Below are the code and all the weights of a small trained network. Each question names an input and a target symbol and asks about switching units off, where a switched-off unit gives its printed mean instead of its output.

import numpy as np


def w(rows, s, z=0):
    codes = np.array(rows[::2]) - 128.0
    scale = np.full(codes.shape[1], s)
    scale[-1] = z or s
    return codes * scale


def f(y):
    return np.maximum(y, 0)


def softmax(a):
    e = np.exp(a - a.max(-1, keepdims=True))
    return e / e.sum(-1, keepdims=True)


def log_softmax(a):
    a = a - a.max(-1, keepdims=True)
    return a - np.log(np.exp(a).sum(-1, keepdims=True))


def net(x, mask):
    ids = ['ΓΠβδεημσω'.index(c) for c in x.split()]
    T = len(ids)
    res = E[ids] + P[:T]
    u = 0
    for l in range(2):
        r = res
        for j in range(3):
            rows = slice(2 * j, 2 * j + 2)
            q, k, v = (r @ M[l][rows].T for M in (Q, K, V))
            z = softmax(np.where(np.tri(T) > 0, q @ k.T / 2**0.5, -1e9)) @ v
            o = O[l][rows]
            res = res + np.where(mask[u + j], z, o[:, -1]) @ o[:, :-1]
        u += 3
        y = f(res @ A[l][:, :-1].T + A[l][:, -1])
        res = res + np.where(mask[u : u + 12], y, B[l][:, -1]) @ B[l][:, :-1]
        u += 12
    return log_softmax(res[-1] @ U[:, :-1].T + U[:, -1])


Q, K, V, O, A, B = {}, {}, {}, {}, {}, {}
E = w([
[126,135,128],'Γ',
[64,145,203],'Π',
[125,135,125],'β',
[128,255,170],'δ',
[135,39,164],'ε',
[75,146,115],'η',
[80,139,90],'μ',
[116,199,20],'σ',
[240,53,115],'ω',
],0.018)
P = w([
[56,108,108],'0',
[253,82,177],'1',
[43,111,64],'2',
[130,84,78],'3',
[48,75,49],'4',
[220,34,119],'5',
[198,51,118],'6',
[171,58,96],'7',
],0.0046)
Q[0] = w([
[128,127,160],'L0H1',
[181,163,225],'L0H1',
[142,131,55],'L0H2',
[198,95,2],'L0H2',
[160,8,170],'L0H3',
[83,39,190],'L0H3',
],0.0081)
K[0] = w([
[107,113,135],'L0H1',
[109,32,100],'L0H1',
[180,137,72],'L0H2',
[249,31,40],'L0H2',
[128,38,141],'L0H3',
[12,89,193],'L0H3',
],0.011)
V[0] = w([
[106,186,247],'L0H1',
[235,156,199],'L0H1',
[62,191,187],'L0H2',
[86,175,255],'L0H2',
[90,65,202],'L0H3',
[216,56,120],'L0H3',
],0.0059)
O[0] = w([
[128,112,110,117],'L0H1',
[65,163,118,7],'L0H1',
[171,162,254,121],'L0H2',
[117,105,150,63],'L0H2',
[14,63,111,47],'L0H3',
[6,124,67,20],'L0H3',
],0.0078,0.0021)
A[0] = w([
[147,82,143,63],'L0N1',
[186,85,106,227],'L0N2',
[81,137,133,215],'L0N3',
[170,126,230,91],'L0N4',
[152,104,136,72],'L0N5',
[189,71,164,145],'L0N6',
[100,81,183,209],'L0N7',
[84,190,192,71],'L0N8',
[83,145,198,145],'L0N9',
[106,92,8,67],'L0N10',
[188,74,80,253],'L0N11',
[91,91,172,167],'L0N12',
],0.011,0.0047)
B[0] = w([
[117,99,92,141],'L0N1',
[2,203,126,216],'L0N2',
[110,51,219,171],'L0N3',
[216,97,98,208],'L0N4',
[130,103,52,131],'L0N5',
[59,157,135,172],'L0N6',
[151,106,194,203],'L0N7',
[215,140,119,182],'L0N8',
[172,210,181,189],'L0N9',
[136,185,186,234],'L0N10',
[51,161,102,254],'L0N11',
[215,98,169,184],'L0N12',
],0.006,0.0082)
Q[1] = w([
[78,126,163],'L1H1',
[197,82,142],'L1H1',
[127,90,175],'L1H2',
[165,167,136],'L1H2',
[145,137,100],'L1H3',
[102,7,173],'L1H3',
],0.015)
K[1] = w([
[113,159,42],'L1H1',
[254,77,227],'L1H1',
[120,57,232],'L1H2',
[250,172,124],'L1H2',
[223,46,230],'L1H3',
[129,215,125],'L1H3',
],0.0088)
V[1] = w([
[181,153,142],'L1H1',
[93,54,139],'L1H1',
[136,226,89],'L1H2',
[187,154,124],'L1H2',
[91,246,140],'L1H3',
[140,204,135],'L1H3',
],0.011)
O[1] = w([
[190,147,188,186],'L1H1',
[2,77,199,1],'L1H1',
[74,176,80,224],'L1H2',
[101,196,205,189],'L1H2',
[100,120,151,213],'L1H3',
[126,128,110,191],'L1H3',
],0.01,0.0093)
A[1] = w([
[63,159,150,106],'L1N1',
[164,63,187,117],'L1N2',
[252,114,54,1],'L1N3',
[163,121,155,120],'L1N4',
[183,99,114,142],'L1N5',
[101,176,148,106],'L1N6',
[202,50,182,117],'L1N7',
[159,141,123,43],'L1N8',
[25,112,136,122],'L1N9',
[142,168,2,167],'L1N10',
[218,114,203,115],'L1N11',
[108,191,101,97],'L1N12',
],0.0088)
B[1] = w([
[126,73,71,147],'L1N1',
[147,123,130,182],'L1N2',
[15,73,147,169],'L1N3',
[72,145,101,166],'L1N4',
[124,106,144,152],'L1N5',
[151,102,3,163],'L1N6',
[172,124,145,197],'L1N7',
[46,111,95,143],'L1N8',
[81,184,106,157],'L1N9',
[195,74,223,250],'L1N10',
[3,140,79,231],'L1N11',
[157,8,68,201],'L1N12',
],0.0055,0.023)
U = w([
[134,126,173,79],'Γ',
[143,140,254,96],'Π',
[125,129,170,101],'β',
[114,222,161,86],'δ',
[171,14,178,54],'ε',
[140,133,179,230],'η',
[124,128,160,254],'μ',
[245,128,118,196],'σ',
[68,110,84,43],'ω',
],0.0065,0.0035)

Each question gives the input, a string of symbols that net reads in full, and the target symbol t.
The units are the heads (2 rows each of Q, K, V and O) and the neurons (one row each of A and B). Each row of codes is followed by its name. A weight is (code - 128) times the scale printed after its matrix; where a second scale follows, it is the last column's (O, A, B and U).
mask holds one flag per unit, layer by layer, with each layer's heads first. A switched-off unit (its flag False) gives its mean, the last column of its rows in O or B, instead of its output. The means were averaged over made-up inputs and are rounded, as every weight is.
A unit's drop is (log p(t) with every unit on - log p(t) with that unit switched off) / (log p(t) with every unit on - log p(t) with every unit switched off).
The circuit of an input: a set's keep is (log p(t) with only the set's units on - log p(t) with every unit switched off) / (log p(t) with every unit on - log p(t) with every unit switched off). Starting from the 12 units with the biggest drops (on a tie, the unit counted first), units are removed one at a time, each time the one whose removal leaves the highest keep (on an exact tie, the one counted first), for as long as the keep stays at least 0.8.
units of the circuit, in order: the units of the circuit, biggest drop first
most important unit: the unit with the biggest drop
top k neurons: the k neurons with the biggest drops, biggest first
k most important neurons of layer l: the k neurons of layer l with the biggest drops, biggest first
which heads matter: for each layer, one digit per head in row order, 1 if its drop is at least 0.15 and else 0, layers parted by /
input η δ ε Π Γ, target ε: units of the circuit, in order => [L1H2, L0H3, L0N10, L0H2]
input δ σ ω Γ β, target ω: top neuron => [L0N11]
input η δ δ σ ε σ β, target σ: top 2 neurons => [L1N11, L0N3]
input ω η β, target ω: units of the circuit, in order => [L1H1, L0H3, L1N10]
input β ε Γ, target ε: which heads matter => 001 / 010
input ε η η, target ε: top 2 neurons => [L0N3, L0N2]
input η Π ε σ σ ω, target ω: 2 most important neurons of layer 0 => [L0N2, L0N11]
input σ δ σ ω Γ, target ω: which heads matter => 010 / 110
input μ σ Π ω Π σ σ η, target σ: which heads matter => 011 / 100
input ε Γ Γ η ε Π ω μ, target ω: which heads matter => 011 / 100
input σ η σ β η ω Π σ, target ω: top 3 neurons => [L0N2, L0N11, L0N9]
input Γ σ δ η Π δ δ η, target δ: top 2 neurons => [L1N10, L0N11]
input Π Γ σ σ σ δ β, target σ: which heads matter => 001 / 110
input ω β ω, target ω: which heads matter => 000 / 100
input η ε Π ε δ β, target ε: units of the circuit, in order => [L1H2, L0H3]
input ε ε β Π, target Π: most important neuron of layer 1 => [L1N12]
input μ σ η σ μ, target σ: units of the circuit, in order => [L1H1, L1N11, L0H3, L0H2]
input ε Γ β, target ε: 4 most important neurons of layer 0 => [L0N3, L0N2, L0N11, L0N9]
input Π η σ, target σ: 2 most important neurons of layer 1 => [L1N10, L1N11]
input ω μ δ, target δ: most important unit => L1H2
input ε Γ Π η Γ σ ω σ, target ω: 3 most important neurons of layer 0 => [L0N2, L0N11, L0N6]
input ε δ η σ ε ω Π Γ, target ω: which heads matter => 011 / 100
